(in the rows, 128 means zero)
Each row is followed by its class. Each block has new classes.
[ 90 138 127 130 117 127 118 135 135 114 131 123 141 129 127 120 128 126
 110 121 132 117 121] => F
[ 79 128 136 133 115 127 135 135 135 106 125 127 115 131 136 123 137 130
 101 121 131 123 122] => F
[114 119 119 128 101 133 130 127 139 114 123 124 130 131 131 131 136 122
 132 127 129 126 145] => B
[ 78 136 131 131  86 124 133 127 150 101 118 130 129 136 139 115 144 125
 105 120 133 128 135] => B
[ 78 137 132 134 119 109 136 133 140 105 105 132 107 123 146 125 140 129
 113  98 123 121 126] => A
[ 73 128 146 132 106 125 145 126 127 125 119 118 114 133 133 133 146 151
 108 114 100 128 104] => A
[ 87 131 158 133 108 124 137 135 127 114 122 126 117 130 135 128 140 140
 109 126 120 135 113] => A
[ 33 139 137 139  72 125 141 124 154  97 118 128 119 113 142 106 138 126
  99 116 131 128 122] => B
[  4 136 143 138  87 115 141 136 154 100 106 128 102 125 142 115 138 132
  71 111 137 138  98] => A
[ 45 134 144 141  78 138 152 137 161  92 112 121 118 134 140 101 219 124
 109 126 135 127 126] => B
[ 49 135 154 133  79 128 144 145 138  90 102 125 104 132 145 132 152 132
 100 111 127 120 123] => F
[ 88 118 134 130 104 130 137 136 128 115 115 124 119 139 145 143 137 128
 113 117 118 132 128] => F
[ 78 135 139 127 132 117 134 133 128  96 112 130 112 116 139 117 142 129
 118 125 135 101 129] => A
[ 68 135 143 131 109 118 132 131 126 116 118 126 115 132 142 116 134 125
 122 133 136 124 114] => F
[100 143 140 123 127 106 129 133 132 109 106 133 108 122 134 130 130 139
 110 129 119 121 128] => A
[ 84 125 135 132 109 135 131 141 128 110 120 127 113 131 131 135 139 130
 121 129 123 125  88] => A
[ 54 129 143 136 110 117 133 138 135 101 116 124 109 125 135 138 147 136
 102 115 122 121 118] => F
[ 59 125 143 127 105 129 133 146 133 105 119 115 120 129 128 128 139 133
 118 108 134 127 122] => A
[ 63 132 135 136 112 116 140 140 130  99 114 129 107 125 139 130 144 134
 143 119 125 130 127] => A
[ 90 134 134 132 100 124 137 139 152 102 111 126 114 129 137 121 141 130
 123 129 129 117 136] => B
[ 86 135 119 133 101 119 138 134 164 106 120 127 126 134 130 110 139 124
 120 136 132 126 133] => B
[ 95 124 135 130 123 125 130 137 131 107 119 124 111 124 134 142 137 139
 120 119 121 126 127] => A
[ 34 134 136 138  79 123 132 129 161 109 118 123 127 129 137 102 147 125
  97 123 142 123 133] => B
[  4 127 163 138  73 111 145 150 139  97 114 128  98 133 138 129 148 133
  89  99 147 132  91] => F
[ 46 122 148 141  90 131 132 139 144 101  92 131 115 131 129 125 152 125
 102 113 120 126 102] => F
[ 81 127 120 128 100 122 116 137 143  98 117 131 115 126 140 121 144 127
 116 120 119 127 128] => B
[ 62 134 144 127 102 121 138 145 134 104 111 132 112 128 138 133 144 145
 104 115 123 122 129] => F
[ 53 131 129 137  88 130 136 132 147 108 117 127 127 141 132  98 139 128
 112 120 132 123 122] => B
[125 137 122 130 107 127 131 144 150  99 111 131 124 131 133 113 111 125
 130 129 157 124 156] => B
[ 74 174 130 133  95 133 139 143 131 110 127 122 122 141 136 131 135 129
 109 119 124 136 116] => F
[113 125 135 127 116 121 131 135 134 111 115 124 117 140 138 124 137 131
 122 115 125 126 131] => F
[154 129 112 125 154 118 111 128 123 132 120 123 130 137 132 133 133 126
 135 130 124 121 139] => A
[ 37 134 144 132  74 121 139 138 142  97 116 132 113 125 144 121 140 122
  95 118 134 119 106] => F
[ 64 123 145 123  90 126 140 139 137 107 105 126 108 134 132 128 107 142
 107 112 129 128 120] => F
[ 57 125 151 136  94 133 142 143 132 109 119 121 106 135 137 135 148 130
 108 112 115 130 114] => F
[ 44 132 143 129 116 109 129 136 138  96 114 126 105 125 139 125 143 132
 115 129 132 104 122] => A
[105 138 119 134 107 130 132 137 141 110 119 128 131 126 131 116 141 130
 125 119 129 120 141] => B
[ 71 129 133 128 116 115 134 139 136  98 117 124 114 127 137 130 135 125
 117 124 134 125 130] => A
[ 68 141 149 135  88 123 136 145 133 107 116 130 111 134 131 145 157 131
 107 112 127 123 110] => F
[113 118 121 120 110 131 124 138 139 102 123 120 127 140 142 121 144 128
 131 133 122 114 140] => B
[ 67 129 148 156  97 130 142 144 125 107 125 127 112 141 133 133 150 130
 111 117 124 127 117] => F
[ 68 132 148 135  97 127 143 135 143  98 116 134 116 129 138 128 133 134
 110 118 129 132 114] => F
[ 69 134 133 127 117 115 136 129 144 106 116 124 115 125 135 120 137 135
 102 118 162 120 114] => A
[ 87 140 132 134  93 126 145 139 156 101 118 132 127 121 135 108 148 130
 119 122 133 126 141] => B
[ 54 127 145 128  99 120 143 144 137  92 107 132 106 132 135 127 139 135
 103 110 134 127 107] => A
[ 95 124 133 133 100 129 130 142 137  93 123 131 115 130 142 147 151 131
 131 127 124 127 141] => B
[ 57 129 141 134 112 121 132 142 129 103 108 128 108 126 131 133 158 134
 113 115 128 127 119] => A
[124 134 127 130 131 125 136 132 128 115 118 122 121 126 129 126 129 111
 129 132 127 129 125] => F
[ 54 134 148 130  99 124 140 133 128 107 117 129 102 131 137 122 151 133
  98 108 122 121 111] => A
[ 82 137 124 136 104 127 140 138 147 113 116 130 123 135 139 114 152 129
 122 124 122 122 131] => B
[ 58 128 135 129 108 118 138 139 128 107 119 125 111 131 137 128 135 140
 118 112 127 119 117] => A
[125 137 128 132 110 129 135 134 147 114 109 127 129 129 136 123 139 143
 130 132 125 115 146] => B
[ 75 118 112 138 108 117 138 148 122 111 122 128 116 129 138 134 142 133
 110 120 118 123 123] => F
[ 21 133 157 131  82 124 157 135 146 104 115 130 110 126 146 119 139 128
  89 110 134 127  97] => A
[104 137 129 132 109 128 137 138 134 104 112 121 121 128 135 115 143 131
 132 123 127 109 146] => B
[ 95 146 127 133  98 130 138 136 148  97 121 134 126 129 142 110 148 131
 123 132 133 127 142] => B
[ 84 133 126 130 112 128 140 141 147  99 119 129 123 134 139 115 167 125
 118 125 126 124 136] => B
[  8 127 151 137  90 111 144 136 143  70 111 126 109 124 145 116 158 143
  94 114 133 125 113] => A

Each row is followed by its class. Each block has new classes.
[130 124 129 133 136 132 136 125 139 153 143 144 132 115 129 139 130 128
 131 117  99 119 130] => Q147
[123 133 124 137 132 135 130 125 133 148 132 146 125 117 131 121 126 128
 136 132 122 125 136] => Q245
[116 130 121 140 133 126 139 128 141 133 134 153 119 118 129 125 133 122
 127 130 117 122 140] => Q245
[132 131 127 133 130 143 120 119 135 146 127 141 130 111 132 128 132 128
 136 136 115 124 139] => Q245
[120 131 130 132 133 132 136 128 135 144 138 147 121 120 131 126 132 125
 129 135 121 121 141] => Q245
[141 125 127 127 131 148 120 122 124 133 128 128 136 117 128 139 129 124
 132 118 115 125 130] => Q147
[126 130 122 136 128 143 125 124 136 141 130 142 123 115 130 125 134 125
 130 136 121 124 131] => Q245
[117 131 125 132 122 123 142 132 138 134 135 147 138 124 128 127 137 122
 129 128 112 121 134] => Q464
[139 126 128 129 131 169 127 123 126 137 139 134 135 107 127 131 131 124
 140 116 106 126 128] => Q147
[124 131 123 137 130 137 132 122 134 141 136 143 129 116 127 127 129 129
 132 119 110 124 133] => Q245
[119 133 120 131 129 121 142 129 134 125 134 152 143 123 127 131 134 115
 132 113 111 122 134] => Q464
[132 127 123 128 135 131 132 127 127 126 137 139 139 120 129 136 130 122
 134 115 111 127 134] => Q643
[127 130 117 127 128 137 125 129 136 131 142 142 153 118 128 122 138 126
 139 116 103 129 117] => Q464
[117 132 123 130 124 121 139 125 137 123 135 141 141 125 127 127 136 119
 130 127 117 124 133] => Q464
[125 134 127 130 128 122 133 125 138 153 138 149 141 121 130 130 131 134
 135 126 111 122 133] => Q788
[119 132 132 132 126 139 139 127 136 152 135 142 137 115 124 132 128 128
 132 132 116 122 135] => Q147
[129 129 128 124 127 148 138 122 131 146 137 134 136 114 127 133 133 124
 136 128 116 122 132] => Q147
[117 133 136 133 128 126 143 133 136 157 141 160 139 122 129 123 131 133
 129 130 115 121 131] => Q788
[126 130 124 131 125 132 134 125 136 133 134 152 148 117 128 128 134 121
 134 120 110 124 125] => Q464
[125 130 129 139 134 137 128 123 141 144 137 145 123 115 131 138 132 132
 130 135 112 124 139] => Q245
[124 134 117 141 126 126 138 125 133 133 125 152 119 123 127 128 127 115
 131 124 123 119 145] => Q245
[119 134 117 128 128 114 142 126 138 141 141 157 151 117 129 128 132 122
 139 123 109 121 134] => Q464
[117 132 121 130 129 118 138 128 138 124 134 158 141 122 131 122 133 110
 133 121 116 121 136] => Q464
[136 129 128 132 127 139 129 128 123 142 122 134 121 122 129 135 126 122
 129 127 127 118 139] => Q147
[124 131 141 132 130 127 143 127 133 157 141 151 144 122 130 134 127 136
 131 118 106 123 136] => Q788
[124 132 124 136 131 125 131 130 138 138 135 149 129 120 132 124 130 125
 131 130 117 122 136] => Q245
[123 133 123 128 122 128 136 124 134 138 135 144 142 120 126 125 135 120
 132 123 116 124 128] => Q464
[136 128 131 134 124 158 132 122 133 154 131 138 134 109 128 131 132 128
 132 118 106 122 131] => Q147
[134 126 117 128 128 131 131 130 129 113 134 140 138 120 130 132 140 120
 136 119 113 122 132] => Q643
[117 133 123 135 127 108 141 129 135 129 132 149 136 127 131 131 136 116
 125 118 115 119 131] => Q464

Each row is followed by its class.
[137 118 117 130 139 125 128 137 137 130 129 125 129 127 123 128 129 116
 127 130 123 130 123] => Q904
[107 131 121 134 151  99 125 129 120 130 129 140 121 125 126 129 121 130
 126 124 132 129 130] => Q607
[122 134 126 125 133 130 127 128 121 130 127 140 127 125 138 130 126 128
 129 127 126 130 139] => Q203
[110 130 122 135 147 100 126 130 122 131 130 137 121 126 125 129 122 131
 126 123 131 126 129] => Q607
[123 124 123 133 146 102 125 129 130 128 130 127 124 126 120 127 126 116
 128 126 129 134 117] => Q298
[ 96 110 111 144 166  80 130 136 123 142 122 127 115 128 107 131 119 124
 112 122 141 108 114] => Q904
[130 126 128 127 123 153 130 131 128 128 125 127 128 128 134 128 129 138
 121 130 126 126 134] => Q19
[108 122 121 139 155  92 126 130 125 132 127 130 119 127 116 129 123 123
 120 124 135 126 117] => Q298
[113 133 120 124 139 113 125 131 116 135 129 146 124 126 135 130 123 121
 126 126 127 123 138] => Q203
[111 120 125 135 137 137 132 131 121 135 121 129 122 129 128 130 127 146
 113 127 133 116 132] => Q19
[137 135 126 122 124 139 128 128 126 125 130 137 131 126 139 128 131 124
 133 129 115 139 138] => Q203
[121 136 126 125 131 124 126 129 120 128 129 141 127 127 138 129 127 127
 131 127 125 130 139] => Q203
[118 136 130 129 135 115 128 125 120 128 129 138 125 120 130 127 126 130
 131 124 129 129 131] => Q607
[133 134 131 119 115 136 121 127 126 130 129 135 131 126 140 129 128 113
 134 130 122 132 133] => Q203
[132 128 135 124 112 156 128 127 127 129 125 125 130 130 134 129 131 135
 124 130 128 123 131] => Q19
[116 133 131 129 140 105 124 125 121 128 131 138 123 126 129 129 126 120
 128 125 130 137 125] => Q607
[124 135 119 124 136 126 127 130 121 129 129 144 127 125 143 126 126 127
 130 126 123 130 141] => Q203
[141 131 138 126 123 130 128 124 136 118 132 122 130 127 129 126 133 117
 135 130 124 148 119] => Q298
[128 125 131 123 117 153 126 129 126 132 123 125 128 129 135 130 128 132
 122 130 127 119 132] => Q19
[133 138 133 122 124 126 124 124 126 123 133 134 129 126 135 127 130 119
 136 128 124 140 131] => Q607
[136 131 138 123 109 161 126 126 127 127 125 126 131 131 137 129 132 134
 127 131 126 128 133] => Q19
[118 131 125 130 140 110 126 127 123 128 130 137 124 126 128 131 123 124
 129 126 130 131 130] => Q607
[115 136 126 131 139 107 127 125 120 127 129 139 124 127 128 129 124 127
 132 124 130 130 132] => Q607
[125 122 128 135 141 100 127 127 133 127 130 119 125 127 114 126 126 118
 129 127 132 133 112] => Q904
